Here is a tiny trained network, its code and every weight. The questions are about switching its units off for an input and a class, where a switched-off unit gives its printed mean instead of its output.

import numpy as np


def w(rows, s, z=0):
    codes = np.array(rows[::2]) - 128.0
    scale = np.full(codes.shape[1], s)
    scale[-1] = z or s
    return codes * scale


def f(y):
    return y / 2 * (1 + np.tanh(0.7978845608 * (y + 0.044715 * y**3)))


def log_softmax(a):
    a = a - a.max(-1, keepdims=True)
    return a - np.log(np.exp(a).sum(-1, keepdims=True))


def net(x, mask):
    res = np.array(x, float).reshape(1, 6) / 4 @ E
    y = f(res @ A[0][:, :-1].T + A[0][:, -1])
    res = res + np.where(mask, y, B[0][:, -1]) @ B[0][:, :-1]
    return log_softmax(res[-1] @ U[:, :-1].T + U[:, -1])


A, B = {}, {}
E = w([
[128,128,130,127],'x0',
[107,51,83,215],'x1',
[142,210,84,169],'x2',
[128,130,128,128],'x3',
[107,152,224,194],'x4',
[254,106,141,144],'x5',
],0.0077)
A[0] = w([
[98,149,208,189,113],'n1',
[124,76,83,215,53],'n2',
[99,106,241,153,125],'n3',
[147,225,78,192,154],'n4',
[29,147,98,137,121],'n5',
[117,155,94,133,173],'n6',
[32,140,110,113,67],'n7',
[151,176,184,53,90],'n8',
[104,162,217,202,60],'n9',
[216,103,140,154,92],'n10',
[35,134,110,117,78],'n11',
[118,80,91,202,46],'n12',
[128,237,98,210,129],'n13',
[119,78,88,203,49],'n14',
[120,56,108,186,82],'n15',
[151,187,169,59,103],'n16',
[223,120,142,130,115],'n17',
[221,119,133,150,75],'n18',
[221,109,139,145,73],'n19',
[122,181,240,173,82],'n20',
[138,109,28,67,69],'n21',
[148,193,163,65,103],'n22',
[213,101,132,145,96],'n23',
[103,1,209,49,252],'n24',
[112,41,196,71,145],'n25',
[132,104,44,69,120],'n26',
[216,111,134,140,63],'n27',
[149,185,165,59,95],'n28',
[129,118,93,100,120],'n29',
[136,122,40,39,80],'n30',
[43,131,93,101,123],'n31',
[196,114,128,139,41],'n32',
[139,210,58,154,100],'n33',
[121,87,85,206,58],'n34',
[151,185,171,58,84],'n35',
],0.0084,0.004)
B[0] = w([
[181,51,154,67,187],'n1',
[43,92,101,152,160],'n2',
[186,74,111,92,193],'n3',
[155,142,61,70,193],'n4',
[116,186,155,54,185],'n5',
[154,130,108,105,153],'n6',
[118,165,176,75,164],'n7',
[49,78,82,184,167],'n8',
[171,9,179,63,184],'n9',
[79,162,149,43,171],'n10',
[105,205,220,51,164],'n11',
[84,99,105,119,148],'n12',
[197,122,59,52,195],'n13',
[53,84,100,134,151],'n14',
[76,111,77,135,158],'n15',
[45,65,68,177,169],'n16',
[85,183,144,95,180],'n17',
[94,162,151,73,167],'n18',
[67,174,180,68,167],'n19',
[143,30,133,109,195],'n20',
[165,2,234,110,172],'n21',
[85,84,88,154,167],'n22',
[65,196,179,75,168],'n23',
[186,203,23,106,253],'n24',
[167,173,21,89,183],'n25',
[180,63,210,118,176],'n26',
[62,164,195,61,159],'n27',
[38,55,70,212,164],'n28',
[149,107,147,127,136],'n29',
[169,3,187,136,178],'n30',
[140,162,186,67,173],'n31',
[91,156,181,100,137],'n32',
[166,112,73,92,162],'n33',
[61,76,86,147,152],'n34',
[44,59,80,172,163],'n35',
],0.0067,0.0061)
U = w([
[16,87,87,180,98],'0',
[198,50,199,115,70],'1',
[64,215,204,82,85],'2',
[149,148,113,143,254],'3',
[146,151,116,143,240],'4',
[189,166,41,105,50],'5',
[161,202,167,245,100],'6',
],0.012,0.0099)

Each question gives the input, the list of numbers given to net, and the class t.
The units are the neurons (one row each of A and B). Each row of codes is followed by its name. A weight is (code - 128) times the scale printed after its matrix; where a second scale follows, it is the last column's (A, B and U).
mask holds one flag per neuron, in row order. A switched-off neuron (its flag False) gives its mean, the last column of its row in B, instead of its output. The means were averaged over made-up inputs and are rounded, as every weight is.
A unit's drop is (log p(t) with every unit on - log p(t) with that unit switched off) / (log p(t) with every unit on - log p(t) with every unit switched off).
The circuit of an input: a set's keep is (log p(t) with only the set's units on - log p(t) with every unit switched off) / (log p(t) with every unit on - log p(t) with every unit switched off). Starting from the 12 units with the biggest drops (on a tie, the unit counted first), units are removed one at a time, each time the one whose removal leaves the highest keep (on an exact tie, the one counted first), for as long as the keep stays at least 0.8.
units of the circuit, in order: the units of the circuit, biggest drop first
unit that matters most: the unit with the biggest drop
k most important neurons: the k neurons with the biggest drops, biggest first
drop of u: that unit's drop, to one decimal
input [1,8,-7,5,-5,5], class 0: units of the circuit, in order : [n2; n15]
input [-3,4,7,-4,4,-6], class 5: units of the circuit, in order : [n13; n4]
input [-2,5,4,-5,-6,6], class 1: 2 most important neurons : [n21; n26]
input [-5,-3,6,-6,-8,-1], class 1: units of the circuit, in order : [n21; n30]
input [-2,3,5,3,0,-2], class 5: units of the circuit, in order : [n13; n4]
input [-5,2,-4,3,-5,-6], class 2: unit that matters most : n11
input [3,-2,-8,-4,3,2], class 5: units of the circuit, in order : [n24; n25]
input [1,-3,0,-3,-8,-8], class 1: units of the circuit, in order : [n30; n21]
input [6,2,-6,2,4,4], class 4: 2 most important neurons : [n13; n4]
input [-7,6,-8,5,1,0], class 5: units of the circuit, in order : [n24; n25]
input [-6,2,-7,-6,-8,-3], class 1: 3 most important neurons : [n21; n30; n26]
input [-6,6,4,6,6,5], class 0: units of the circuit, in order : [n2; n34]
input [3,-7,5,-8,-8,-5], class 1: 3 most important neurons : [n30; n21; n26]
input [-7,-7,-4,-2,-8,2], class 1: units of the circuit, in order : [n30]
input [0,1,6,5,4,4], class 5: 3 most important neurons : [n13; n4; n21]
input [5,-4,-8,6,2,-3], class 5: 2 most important neurons : [n24; n25]
input [0,6,8,7,4,5], class 5: 2 most important neurons : [n13; n4]
input [-5,6,5,-7,3,-8], class 2: drop of n7 : 0.1
input [-5,3,-3,0,-7,4], class 1: drop of n30 : 0.2
input [-4,-6,8,-7,-1,-7], class 5: unit that matters most : n13
input [1,-5,1,0,-3,7], class 2: drop of n23 : 0.1
